Below is a small trained network, with its code and all its weights. Each question gives an input and a class and asks what happens when units are switched off, that is, made to give their printed mean instead of their output.

import numpy as np


def w(rows, s, z=0):
    codes = np.array(rows[::2]) - 128.0
    scale = np.full(codes.shape[1], s)
    scale[-1] = z or s
    return codes * scale


def f(y):
    return np.maximum(y, 0)


def log_softmax(a):
    a = a - a.max(-1, keepdims=True)
    return a - np.log(np.exp(a).sum(-1, keepdims=True))


def net(x, mask):
    res = np.array(x, float).reshape(1, 5) / 4 @ E
    y = f(res @ A[0][:, :-1].T + A[0][:, -1])
    res = res + np.where(mask, y, B[0][:, -1]) @ B[0][:, :-1]
    return log_softmax(res[-1] @ U[:, :-1].T + U[:, -1])


A, B = {}, {}
E = w([
[225,105,207,188,52,151,151],'x0',
[89,149,76,181,58,99,158],'x1',
[118,127,116,85,92,209,154],'x2',
[124,93,181,246,157,186,189],'x3',
[127,127,129,131,128,128,122],'x4',
],0.013)
A[0] = w([
[96,119,135,202,187,180,158,2],'neuron 0',
[54,133,83,128,194,146,117,19],'neuron 1',
[91,134,91,104,120,250,152,40],'neuron 2',
[72,124,56,192,94,127,157,25],'neuron 3',
[144,112,160,101,227,173,122,62],'neuron 4',
[125,134,129,187,200,52,113,53],'neuron 5',
],0.022,0.0063)
B[0] = w([
[184,120,94,56,105,122,101,248],'neuron 0',
[222,124,144,122,84,152,133,245],'neuron 1',
[82,14,134,151,197,106,104,227],'neuron 2',
[85,249,147,154,114,126,156,228],'neuron 3',
[70,252,123,173,93,115,170,253],'neuron 4',
[71,19,138,138,186,136,110,247],'neuron 5',
],0.018,0.016)
U = w([
[84,185,134,148,128,109,122,41],'0',
[95,78,144,149,166,125,100,26],'1',
[127,154,60,2,129,78,72,252],'2',
[221,108,199,210,105,185,136,189],'3',
],0.014,0.0045)

Each question gives the input, the list of numbers given to net, and the class t.
The units are the neurons (one row each of A and B). Each row of codes is followed by its name. A weight is (code - 128) times the scale printed after its matrix; where a second scale follows, it is the last column's (A, B and U).
mask holds one flag per neuron, in row order. A switched-off neuron (its flag False) gives its mean, the last column of its row in B, instead of its output. The means were averaged over made-up inputs and are rounded, as every weight is.
A unit's drop is (log p(t) with every unit on - log p(t) with that unit switched off) / (log p(t) with every unit on - log p(t) with every unit switched off).
The circuit of an input: a set's keep is (log p(t) with only the set's units on - log p(t) with every unit switched off) / (log p(t) with every unit on - log p(t) with every unit switched off). Starting from all 6 units, units are removed one at a time, each time the one whose removal leaves the highest keep (on an exact tie, the one counted first), for as long as the keep stays at least 0.8.
units of the circuit, in order: the units of the circuit, biggest drop first
unit that matters most: the unit with the biggest drop
top k neurons: the k neurons with the biggest drops, biggest first
drop of u: that unit's drop, to one decimal
input [-7,-1,-5,-6,-1], class 3: units of the circuit, in order	[neuron 1; neuron 0]
input [0,-4,2,4,-2], class 0: top 2 neurons	[neuron 4; neuron 1]
input [-4,7,-4,-6,6], class 0: unit that matters most	neuron 3
input [5,-3,-2,5,-7], class 2: units of the circuit, in order	[neuron 0; neuron 1]
input [2,-4,-3,2,8], class 0: top 3 neurons	[neuron 1; neuron 2; neuron 4]
input [3,3,-7,-7,-6], class 1: top 2 neurons	[neuron 0; neuron 4]
input [5,-3,-4,6,6], class 2: top 2 neurons	[neuron 0; neuron 1]
input [-8,7,7,2,-2], class 3: top 3 neurons	[neuron 1; neuron 4; neuron 5]
input [-8,2,-7,-3,-8], class 3: top 2 neurons	[neuron 1; neuron 2]
input [1,4,5,3,-7], class 1: top 2 neurons	[neuron 2; neuron 4]
input [5,6,-8,-1,8], class 1: top 2 neurons	[neuron 5; neuron 4]
input [3,0,6,7,-2], class 2: top 2 neurons	[neuron 0; neuron 5]
input [-6,2,-1,-4,-2], class 3: top 2 neurons	[neuron 1; neuron 0]
input [3,-3,7,4,4], class 1: unit that matters most	neuron 2
input [-4,-8,-8,-7,4], class 0: top 2 neurons	[neuron 4; neuron 2]
input [5,-4,7,-5,8], class 1: top 3 neurons	[neuron 0; neuron 1; neuron 2]
input [5,-2,0,5,5], class 2: top 2 neurons	[neuron 0; neuron 1]
input [2,6,5,3,0], class 0: top 2 neurons	[neuron 3; neuron 5]
input [3,-3,-6,-6,1], class 1: units of the circuit, in order	[neuron 0; neuron 4]
input [-3,-1,8,0,-2], class 1: units of the circuit, in order	[neuron 2]
input [-7,-1,0,-2,0], class 3: drop of neuron 1	0.6
input [2,-6,-4,7,-3], class 2: drop of neuron 1	0.0
input [-1,-5,-2,5,8], class 0: drop of neuron 4	5.0
input [1,-7,5,-5,2], class 0: drop of neuron 0	0.3
